What each symbol does to the objects:
q472: h>q768, c>q603, e>q623, d>q909, f>q881
q707: h>q723, c>q13, e>q228, d>q411, f>q787
q426: h>q687, c>q19, e>q270, d>q179, f>q417
q984: h>q321, c>q850, e>q973, d>q433, f>q694
q547: h>q373, c>q445, e>q448, d>q646, f>q619
q13: h>q707, c>q816, e>q770, d>q934, f>q747
q973: h>q436, c>q502, e>q646, d>q181, f>q984
q862: h>q433, c>q840, e>q260, d>q836, f>q127
q164: h>q617, c>q569, e>q127, d>q978, f>q406
q223: h>q623, c>q43, e>q157, d>q373, f>q603
q299: h>q470, c>q871, e>q467, d>q271, f>q794
q764: h>q448, c>q103, e>q179, d>q249, f>q445
q787: h>q811, c>q747, e>q707, d>q19, f>q330
q710: h>q794, c>q808, e>q871, d>q735, f>q964
q249: h>q43, c>q495, e>q417, d>q445, f>q583
q10: h>q612, c>q33, e>q442, d>q81, f>q365
q296: h>q850, c>q364, e>q909, d>q840, f>q572
q417: h>q216, c>q139, e>q426, d>q764, f>q249
q583: h>q646, c>q714, e>q249, d>q768, f>q502
q808: h>q710, c>q652, e>q247, d>q479, f>q313
q646: h>q603, c>q583, e>q43, d>q619, f>q973
q603: h>q472, c>q646, e>q223, d>q261, f>q436
q364: h>q296, c>q181, e>q261, d>q321, f>q795
q236: h>q127, c>q971, e>q840, d>q318, f>q569
q865: h>q495, c>q448, e>q253, d>q223, f>q373
q774: h>q972, c>q978, e>q521, d>q742, f>q257
q270: h>q801, c>q411, e>q131, d>q811, f>q426
q744: h>q19, c>q133, e>q934, d>q966, f>q253
q313: h>q964, c>q206, e>q808, d>q761, f>q131
q794: h>q772, c>q710, e>q299, d>q357, f>q770
q43: h>q223, c>q249, e>q216, d>q547, f>q646
q643: h>q209, c>q761, e>q735, d>q816, f>q141
q365: h>q247, c>q303, e>q10, d>q470, f>q652
q206: h>q313, c>q357, e>q652, d>q228, f>q874
q445: h>q547, c>q623, e>q764, d>q583, f>q768
q321: h>q840, c>q984, e>q436, d>q795, f>q971
q436: h>q881, c>q973, e>q603, d>q364, f>q321
q871: h>q299, c>q247, e>q706, d>q134, f>q710
q565: h>q134, c>q470, e>q911, d>q808, f>q479
q569: h>q164, c>q315, e>q236, d>q822, f>q442
q874: h>q131, c>q209, e>q206, d>q707, f>q411
q318: h>q491, c>q359, e>q572, d>q569, f>q822
q816: h>q13, c>q131, e>q964, d>q141, f>q801
q260: h>q181, c>q881, e>q768, d>q850, f>q862
q257: h>q33, c>q688, e>q774, d>q706, f>q529
q772: h>q479, c>q794, e>q470, d>q206, f>q228
q330: h>q179, c>q966, e>q787, d>q139, f>q103
q617: h>q672, c>q164, e>q960, d>q774, f>q742
q179: h>q226, c>q330, e>q811, d>q417, f>q764
q706: h>q467, c>q612, e>q742, d>q529, f>q871
q801: h>q747, c>q270, e>q816, d>q133, f>q687
q688: h>q257, c>q279, e>q978, d>q612, f>q911
q811: h>q133, c>q787, e>q723, d>q426, f>q179
q971: h>q236, c>q694, e>q321, d>q359, f>q315
q529: h>q303, c>q911, e>q257, d>q871, f>q134
q134: h>q271, c>q565, e>q529, d>q710, f>q735
q687: h>q966, c>q426, e>q801, d>q226, f>q216
q909: h>q502, c>q261, e>q714, d>q881, f>q296
q521: h>q315, c>q491, e>q694, d>q617, f>q774
q972: h>q442, c>q774, e>q315, d>q70, f>q33
q103: h>q764, c>q157, e>q330, d>q495, f>q623
q448: h>q865, c>q764, e>q226, d>q43, f>q547
q714: h>q583, c>q373, e>q495, d>q472, f>q909
q966: h>q330, c>q687, e>q747, d>q253, f>q157
q761: h>q643, c>q228, e>q479, d>q131, f>q723
q139: h>q417, c>q253, e>q19, d>q103, f>q495
q433: h>q795, c>q862, e>q181, d>q694, f>q960
q822: h>q978, c>q672, e>q318, d>q442, f>q279
q964: h>q770, c>q313, e>q710, d>q643, f>q816
q406: h>q742, c>q442, e>q164, d>q688, f>q612
q934: h>q411, c>q141, e>q209, d>q747, f>q744
q836: h>q694, c>q572, e>q850, d>q127, f>q491
q216: h>q157, c>q417, e>q687, d>q448, f>q43
q261: h>q909, c>q619, e>q373, d>q436, f>q364
q141: h>q934, c>q723, e>q643, d>q801, f>q133
q612: h>q706, c>q10, e>q406, d>q911, f>q247
q253: h>q139, c>q226, e>q744, d>q157, f>q865
q315: h>q569, c>q521, e>q971, d>q672, f>q972
q694: h>q971, c>q836, e>q984, d>q960, f>q521
q303: h>q365, c>q529, e>q33, d>q299, f>q271
q672: h>q822, c>q617, e>q359, d>q972, f>q70
q226: h>q253, c>q179, e>q133, d>q216, f>q448
q840: h>q862, c>q321, e>q881, d>q572, f>q236
q181: h>q364, c>q260, e>q619, d>q984, f>q433
q127: h>q960, c>q236, e>q862, d>q491, f>q164
q850: h>q984, c>q296, e>q502, d>q862, f>q836
q228: h>q761, c>q770, e>q772, d>q874, f>q707
q960: h>q359, c>q127, e>q433, d>q521, f>q617
q442: h>q406, c>q972, e>q569, d>q279, f>q10
q768: h>q619, c>q472, e>q445, d>q502, f>q260
q770: h>q228, c>q964, e>q794, d>q209, f>q13
q479: h>q735, c>q772, e>q565, d>q313, f>q761
q742: h>q70, c>q406, e>q617, d>q257, f>q706
q623: h>q445, c>q223, e>q103, d>q714, f>q472
q279: h>q688, c>q70, e>q822, d>q10, f>q81
q373: h>q714, c>q547, e>q865, d>q603, f>q261
q619: h>q261, c>q768, e>q547, d>q973, f>q181
q911: h>q529, c>q81, e>q688, d>q247, f>q565
q271: h>q652, c>q134, e>q303, d>q794, f>q357
q723: h>q141, c>q707, e>q761, d>q270, f>q811
q491: h>q521, c>q318, e>q836, d>q164, f>q978
q209: h>q874, c>q643, e>q357, d>q13, f>q934
q157: h>q103, c>q216, e>q966, d>q865, f>q223
q795: h>q572, c>q433, e>q364, d>q971, f>q359
q502: h>q973, c>q909, e>q583, d>q260, f>q850
q495: h>q249, c>q865, e>q139, d>q623, f>q714
q747: h>q787, c>q801, e>q13, d>q744, f>q966
q467: h>q81, c>q706, e>q70, d>q303, f>q299
q881: h>q260, c>q436, e>q472, d>q296, f>q840
q81: h>q911, c>q467, e>q279, d>q365, f>q470
q735: h>q357, c>q479, e>q134, d>q964, f>q643
q572: h>q836, c>q795, e>q296, d>q236, f>q318
q411: h>q270, c>q934, e>q874, d>q787, f>q19
q652: h>q808, c>q271, e>q365, d>q772, f>q206
q133: h>q744, c>q811, e>q141, d>q687, f>q226
q357: h>q206, c>q735, e>q271, d>q770, f>q209
q359: h>q318, c>q960, e>q795, d>q315, f>q672
q131: h>q816, c>q874, e>q313, d>q723, f>q270
q978: h>q774, c>q822, e>q491, d>q406, f>q688
q470: h>q565, c>q299, e>q81, d>q652, f>q772
q247: h>q871, c>q365, e>q612, d>q565, f>q808
q70: h>q279, c>q742, e>q672, d>q33, f>q467
q19: h>q426, c>q744, e>q411, d>q330, f>q139
q33: h>q10, c>q257, e>q972, d>q467, f>q303

The rows follow the links: the fewer symbols apart two objects are, the more alike their rows tend to be.

Each row is also shifted at random along 10 hidden directions that mean nothing.

Some objects, each with a row of numbers:
q984: 229 -10 8 -63 36 -56 -70 60 6 -179 147 20 -63 40 -38 2 -15 -31 -64 21 -22 54 62 -15 34 3 19 18 -29 -9 -31 60 -7 -19 46 93 -18 5 -51 0 24 36 -25 11 9 -21 64 56 -111 53 28 -10 -68 29 -19
q723: 40 48 -116 7 100 -45 -56 16 46 -50 150 36 -164 63 -49 15 76 -85 -226 10 35 -47 41 -115 -36 53 20 -29 -7 42 -10 -66 -53 36 18 -14 -24 87 30 59 -3 20 -8 -33 35 38 1 123 -10 14 48 -12 36 12 -1
q261: -129 -51 30 48 -174 -94 106 -20 -7 96 -322 -29 239 -4 71 17 -54 31 66 8 50 27 6 88 98 8 16 -6 -16 -95 25 36 7 -93 -26 -79 -35 -171 -32 -27 57 12 44 121 41 -71 -14 69 -39 28 46 4 58 95 12
q617: 208 -6 -40 -83 63 -79 3 12 -34 -23 45 0 -164 171 -55 -47 6 -34 -155 0 50 34 -45 -83 32 -4 -21 13 146 47 -17 -28 5 -18 -18 46 59 32 7 -21 -156 -20 -51 85 16 4 -53 111 44 33 53 -31 93 -34 3
q436: 84 -18 58 -58 142 114 11 49 26 -112 10 -10 -12 -161 3 -1 34 -4 -24 17 -2 54 4 -99 183 11 22 -41 50 -44 -7 86 13 -43 15 107 -63 53 -35 3 122 45 -12 165 27 -36 -127 31 61 -5 55 76 91 86 11
q710: -49 0 -96 11 139 17 -25 -21 -20 -56 -149 59 -3 15 -5 -43 -135 -110 -338 66 43 -52 -30 56 147 17 -61 24 56 66 82 -130 -45 59 -59 175 52 -60 20 11 -74 -63 96 93 45 14 24 55 -19 76 129 35 -38 -52 -17
q816: -139 42 11 4 119 39 15 -72 33 95 27 5 -65 1 4 18 8 1 28 -9 -21 -48 -115 -47 -9 2 -34 -31 99 18 54 -57 -15 73 -9 59 -14 34 67 27 -122 -8 14 3 -13 22 -66 -103 136 -29 -58 2 16 -77 4
q127: 58 -21 13 -79 74 48 12 -34 -22 -30 81 -23 -140 42 -16 -20 -31 18 -36 17 20 57 -45 18 -20 -37 -19 7 48 -8 4 -10 22 -10 14 49 32 67 -26 -34 -85 -3 -38 74 2 -21 18 13 62 16 3 -18 -31 -76 -4
q871: -59 33 29 3 127 -77 -37 2 -21 9 241 63 -134 -79 32 -23 -54 -50 1 -23 -21 -17 -123 -11 -6 -12 3 10 61 46 38 -13 -19 103 33 110 97 151 38 -23 39 -60 -53 -40 -21 4 88 -247 -270 24 15 -12 -98 -30 -28
q768: -259 -25 13 -9 68 46 34 -14 42 -73 -37 -13 18 -70 61 33 -22 -37 -79 76 53 41 -27 -14 188 20 26 -46 149 -110 40 23 -15 -22 28 83 -32 7 -36 -17 14 37 33 81 52 -81 -20 -21 -57 86 94 50 15 56 -10
q836: 26 -25 11 -4 -46 9 49 -58 -37 72 -27 -23 31 -80 88 -18 -97 -6 -22 39 58 42 -61 130 -26 -39 6 29 -81 -35 43 -38 28 7 10 -60 40 12 -46 -40 60 -24 -16 -23 26 -59 98 -96 -122 63 47 -12 -88 -44 -15
q742: 322 19 14 -37 76 19 15 13 -51 77 60 7 -84 -88 17 -62 -15 -34 -44 -33 19 7 -93 -44 13 -21 -10 24 34 86 11 -23 30 42 -24 3 60 111 19 -12 45 -50 -67 20 0 13 -50 -104 -54 -11 33 12 61 -25 4
q747: -51 23 -91 52 -114 151 -46 -11 43 -47 -131 -21 86 83 -9 41 5 -54 -74 60 -8 -57 111 67 4 29 -15 9 161 10 13 -77 -15 37 -37 -24 -49 -67 5 39 -161 25 111 -203 8 22 49 12 78 36 -10 35 -37 -60 -7
q603: -73 -12 9 -53 116 -35 35 -54 38 -19 137 -6 -185 -18 -24 37 17 47 -11 -23 16 59 -3 -10 -94 -7 27 -52 -152 -69 0 27 -24 -55 69 4 -63 106 -29 4 88 54 -58 232 31 -32 51 146 55 -43 -22 -42 -54 0 11
q141: -64 26 50 48 62 41 7 -3 24 62 -32 22 84 -161 22 15 14 19 105 -37 -53 -47 -35 -26 20 11 0 -24 -91 13 25 19 -8 35 -6 25 -46 -1 41 35 121 -3 18 30 -17 24 -66 -93 40 -68 -45 36 15 35 10
q934: -39 33 -12 43 22 -5 17 -38 27 108 -76 3 73 -25 24 13 24 -10 -2 0 3 -58 -54 -42 6 22 -13 -17 -33 15 34 -49 -10 41 -23 -39 -37 -57 47 43 -17 -1 29 -48 3 21 -87 -30 104 -14 -19 9 61 -3 8
q19: -23 36 -33 21 -41 -14 -72 21 58 -62 88 -7 42 106 -30 47 97 -16 8 36 -29 -41 63 -84 -29 39 13 -10 2 -10 -34 1 -14 26 21 -46 -62 -78 14 55 -95 55 29 -228 -17 30 -43 24 87 29 -46 -6 21 12 -8
q964: 163 32 -120 45 -138 -138 -51 62 -3 -1 -19 30 -33 216 -81 -4 69 -57 -104 -42 8 -62 115 -48 -94 46 10 22 53 87 -55 -42 -36 -6 -32 -98 19 -27 39 33 -84 -11 6 -105 1 68 42 158 -65 -14 5 -46 60 26 6
q318: -49 -30 43 -70 162 127 47 -68 -33 26 22 -34 -54 -112 47 -45 -53 28 -65 57 49 47 -127 8 56 -50 -33 0 -57 -22 40 -36 44 13 -3 47 40 34 -25 -33 -2 -23 -23 72 5 -33 -83 -58 151 32 40 23 9 -76 -1
q33: -155 -13 72 -33 102 -16 -12 -15 -40 -15 148 23 -86 -28 4 -30 -58 39 87 -13 -36 19 -99 25 -18 -46 -26 16 5 9 13 19 11 39 21 114 93 64 11 -51 -24 -50 -39 29 -47 1 39 -154 -64 -7 -32 -19 -91 -59 -14
q874: 52 53 7 20 125 -60 -22 -20 22 55 57 52 -25 -48 7 3 -21 -47 -29 -23 -35 -59 -95 -51 23 20 -19 -10 3 53 54 -38 -30 86 -3 92 -11 18 62 42 -1 -20 5 7 -3 26 -30 -111 -32 -10 -16 5 -8 -15 -8
q134: -83 8 -42 34 -34 131 -29 13 -26 -7 0 0 -6 -34 10 -22 -15 -32 -30 17 1 -37 24 49 -12 -10 -12 25 113 49 2 -53 8 51 -32 -12 69 65 13 -16 -38 -47 29 -145 -20 29 49 -109 -56 7 15 31 -36 -55 -7
q774: -95 -47 9 -17 -1 41 30 34 -54 -21 -2 -13 -41 -50 -7 -47 12 43 -4 -14 36 39 25 0 4 -26 10 6 -44 -4 -44 32 23 -60 -8 -38 71 62 -29 -54 96 -34 -40 95 -6 -2 -16 65 -10 -30 44 7 44 32 13
q226: -149 14 -7 19 -70 -26 26 -77 50 53 -78 -9 -24 130 -22 69 -29 29 103 -28 -36 -12 14 92 -96 2 -14 -24 107 -39 37 -21 -32 -4 9 18 -63 -23 21 11 -155 33 44 65 2 -7 103 25 57 -36 -97 -41 -93 -69 2
q299: -133 -16 -31 30 -54 -1 21 12 -45 43 -58 9 -31 30 -21 -31 -5 17 1 -38 16 -19 22 33 -49 -11 -8 11 37 38 -18 -23 -5 -17 -35 -41 77 44 19 -35 -1 -53 -5 41 -14 29 34 31 -36 -46 9 -11 15 -10 12
q529: -3 -16 -26 9 -68 40 11 -26 -60 95 -26 -34 32 41 -6 -50 26 61 13 2 28 -21 -2 25 -141 -37 -29 40 -185 50 -38 -59 45 -4 -35 -161 70 -50 4 -15 -24 -46 -19 -137 -39 48 -44 40 162 -29 -32 -34 34 -66 12
q569: -176 -54 -41 -54 -12 -27 -1 23 -32 -122 36 -10 -141 173 -60 -20 -3 16 -94 20 45 58 58 10 7 -14 -2 3 125 -31 -47 13 -5 -73 9 39 76 35 -38 -63 -114 -11 -17 100 6 -16 57 162 -11 28 50 -32 -4 -13 0
q672: 113 -46 77 -43 -59 -112 41 20 -65 27 -177 3 66 131 -55 -42 -58 78 130 -68 -42 34 -26 32 31 -35 -49 34 44 27 -19 62 23 -70 -47 83 45 -124 8 -49 -101 -39 -9 199 -36 8 -50 77 80 -56 -48 -32 48 1 15
q270: 5 36 -119 34 -78 -244 -94 84 50 -114 177 48 -97 252 -92 41 124 -65 -130 -14 5 -43 140 -130 -83 78 50 -14 -6 16 -80 9 -69 -19 42 -68 -20 -18 21 50 -45 43 -16 -124 12 44 59 209 -136 28 16 -67 31 92 -8
q973: 84 11 -17 -23 12 -135 44 -73 17 74 84 3 -112 27 56 25 -66 -47 -71 10 61 41 -84 54 -47 -2 27 -10 7 -46 58 -36 -19 13 49 -21 -10 69 -19 -7 1 17 -47 65 57 -68 127 -36 -184 70 38 -52 -83 -28 -18
q687: -50 23 -14 0 82 -40 -27 -19 54 -34 43 16 -14 37 -32 37 35 -1 -40 11 -23 -26 11 -59 -11 28 -4 -30 -92 -15 8 -9 -32 10 22 37 -74 -51 17 52 -18 42 24 21 6 17 -39 87 116 -8 -30 -10 -2 8 1
q714: 280 21 74 -22 -39 43 9 16 38 16 -110 -26 121 -13 2 30 26 8 146 -19 -60 9 -10 -45 93 13 -4 -10 136 -7 9 64 23 -5 -17 46 -103 -78 8 33 -63 54 20 0 -5 -12 -110 -59 109 -20 -63 38 76 26 8

Start, symbols taken left to right, then the object you end at.
Answers are names.
154 43 -2 -27 65 -23 -22 -67 54 23 -53 4 11 123 -35 41 -23 -14 -16 12 -48 -34 -48 -13 -5 14 -51 -6 38 19 54 -50 -19 49 -11 95 -93 -114 39 63 -204 39 53 0 0 18 -46 23 209 4 -79 -16 -19 -84 -4
h e f c e d c f f d h => q445
138 54 -33 -17 203 -52 -83 -7 52 -82 174 65 -110 -24 -44 21 -10 -63 -150 5 -43 -41 -13 -63 -14 32 -12 -14 -140 46 34 -38 -52 74 36 132 -61 26 28 74 36 23 11 31 13 35 18 32 8 4 -6 -7 -77 -19 -15
d e f f h e h f => q139
-30 5 -2 66 -58 -161 -36 62 -27 -16 -62 73 98 23 -15 -16 -57 -31 11 -46 -45 -50 25 36 34 21 -6 30 -15 51 2 17 -36 17 -21 70 50 -69 32 -5 57 -52 30 14 -18 28 71 -33 -221 -7 16 -10 -44 62 -10
e e d e h e c f c => q33
118 -18 -66 -63 53 102 -39 2 -39 -96 124 -15 -162 41 -37 -43 -11 -19 -171 42 43 34 45 25 -67 -30 -12 31 -35 39 -29 -52 17 0 3 -10 60 91 -42 -22 -38 -16 -28 -38 5 12 59 86 38 31 45 -10 -47 -83 -7
d f h c e c d h e h d => q406
-2 -28 40 14 -65 -171 8 23 -62 18 -35 35 82 22 36 -40 -99 -7 27 -10 4 16 -54 72 43 -19 -7 47 -23 7 12 23 4 -1 -6 40 94 -70 -8 -53 31 -61 -15 11 -12 -24 73 -90 -235 50 43 -29 -53 28 -19
f h c e h d f f c c => q871
19 29 19 -1 88 -110 24 -11 56 30 59 21 -39 -48 28 40 26 -38 -18 -14 12 6 -64 -92 70 39 35 -51 28 -44 34 29 -31 4 39 35 -70 37 17 33 68 43 -27 106 42 -37 -40 -13 -76 14 25 2 45 74 0
f c c d d e f => q619
-23 -51 8 -29 -121 95 77 -20 -37 54 -169 -73 30 61 1 -19 13 64 63 4 47 52 23 45 -7 -34 -9 5 99 -35 -28 10 48 -84 -37 -98 20 -23 -33 -52 -85 0 -6 53 2 -24 -45 85 150 -19 -4 0 83 -25 23
f d c d e d h c d => q978
-36 -12 54 -21 0 -100 -45 -2 -50 -9 122 13 28 87 -10 -35 -32 49 94 8 -43 0 -66 15 -67 -39 -38 51 -114 25 -20 10 26 36 10 31 86 -88 8 -29 -85 -43 -26 -142 -67 24 5 -101 3 24 -57 -50 -68 -57 -21
f h d d f h f d h c f => q133
244 -7 -9 -70 -41 13 -49 32 -17 -103 75 -20 -64 147 -43 -14 -1 -19 -29 27 -8 43 34 -4 2 -15 -12 37 145 21 -35 12 23 -5 2 39 23 -6 -30 -18 -164 13 -17 -95 -14 -3 26 12 3 53 -5 -15 -16 -51 -14
e h h e h f h => q572
82 31 -12 -30 101 132 -13 -87 55 -11 129 -17 -99 -101 41 47 -41 -32 -55 51 1 17 -31 66 -64 -12 5 -18 -53 -32 62 -57 -5 62 49 24 -79 97 -26 37 7 49 8 -42 31 -33 93 -84 27 35 -21 9 -143 -98 -17
c h e e e h h h d f => q103
53 -18 0 -26 -113 -139 51 -62 -24 111 19 -44 -9 142 35 -2 -6 33 32 16 63 43 -60 35 -108 -25 7 20 -63 -43 -6 -22 29 -31 19 -144 28 -57 -24 -30 -89 6 -55 -70 8 -40 31 22 -1 54 -11 -79 1 -39 -6
h c d c f f e f => q822
-16 28 -10 55 -50 149 51 -34 46 106 -29 -34 15 -191 67 45 46 -9 70 -16 19 -13 21 28 -48 12 50 -42 7 -33 24 -12 2 10 11 -134 -77 128 -2 28 149 37 -1 -30 32 -22 26 -83 -33 -44 -12 41 6 18 14
e d c d h f c => q249
167 -3 3 -30 4 -149 35 33 -36 62 188 0 -139 -26 20 -35 60 -5 -19 -44 68 49 -48 -92 -64 -5 56 -5 -81 4 -45 38 15 -33 40 -126 58 138 -14 -29 149 -12 -135 36 19 -22 -4 15 -177 3 54 -45 78 69 5
d c e f e f d c d h => q774
163 -6 -36 -33 -80 -139 -34 3 -51 3 27 -5 2 230 -21 -41 -22 -20 -76 34 29 2 -32 -1 -38 -16 -33 63 30 45 -23 -47 22 16 -20 -32 85 -113 1 -21 -200 -34 -17 -173 -21 13 4 17 -5 84 13 -61 11 -61 -18
d h h h h e d f f d c => q271
9 -33 62 -32 42 38 -9 9 -51 -37 -3 -2 62 -57 17 -47 -60 33 33 25 -15 25 -47 35 53 -41 -32 37 -71 10 0 20 38 6 -11 67 60 -53 -21 -38 12 -37 -3 -12 -32 -6 -32 -76 23 21 9 14 -28 -24 -9
e d e d f f e => q978
-284 -41 -49 46 -122 17 -16 18 -56 -25 62 -10 10 8 17 -30 2 31 -12 28 42 1 78 91 -120 -28 19 35 -143 -12 -54 -22 13 -22 9 -144 110 24 -38 -54 76 -46 -11 -159 -24 10 121 12 -119 21 32 -29 -79 -8 -9
f e e f c d f d => q710
132 50 -17 24 -29 -166 -41 -9 57 7 77 28 45 70 33 51 -3 -77 -38 27 -6 -26 -30 -29 13 45 24 -2 12 -18 35 -14 -34 56 37 4 -60 -70 13 52 -43 42 10 -145 26 -24 45 -72 -149 87 4 -26 -43 25 -27
e f h d h e f => q43
-132 9 -66 74 -72 -32 -30 4 -20 24 35 27 24 -15 17 -9 -14 -23 -52 3 14 -51 48 68 -104 5 12 25 -131 31 -6 -56 -19 33 -1 -93 55 13 9 2 80 -40 15 -138 -8 30 114 -24 -143 8 19 -21 -79 -6 -10
e c c c h d c c d => q710
-162 27 -5 78 -18 83 -18 -36 18 82 23 -12 153 -145 78 13 31 5 37 52 1 -65 -24 11 -53 5 5 3 -214 -8 16 -53 16 72 4 -128 -17 -57 13 39 98 -4 35 -269 -20 19 -38 -143 50 19 -21 24 -25 -11 -9
e e f e h f f => q723
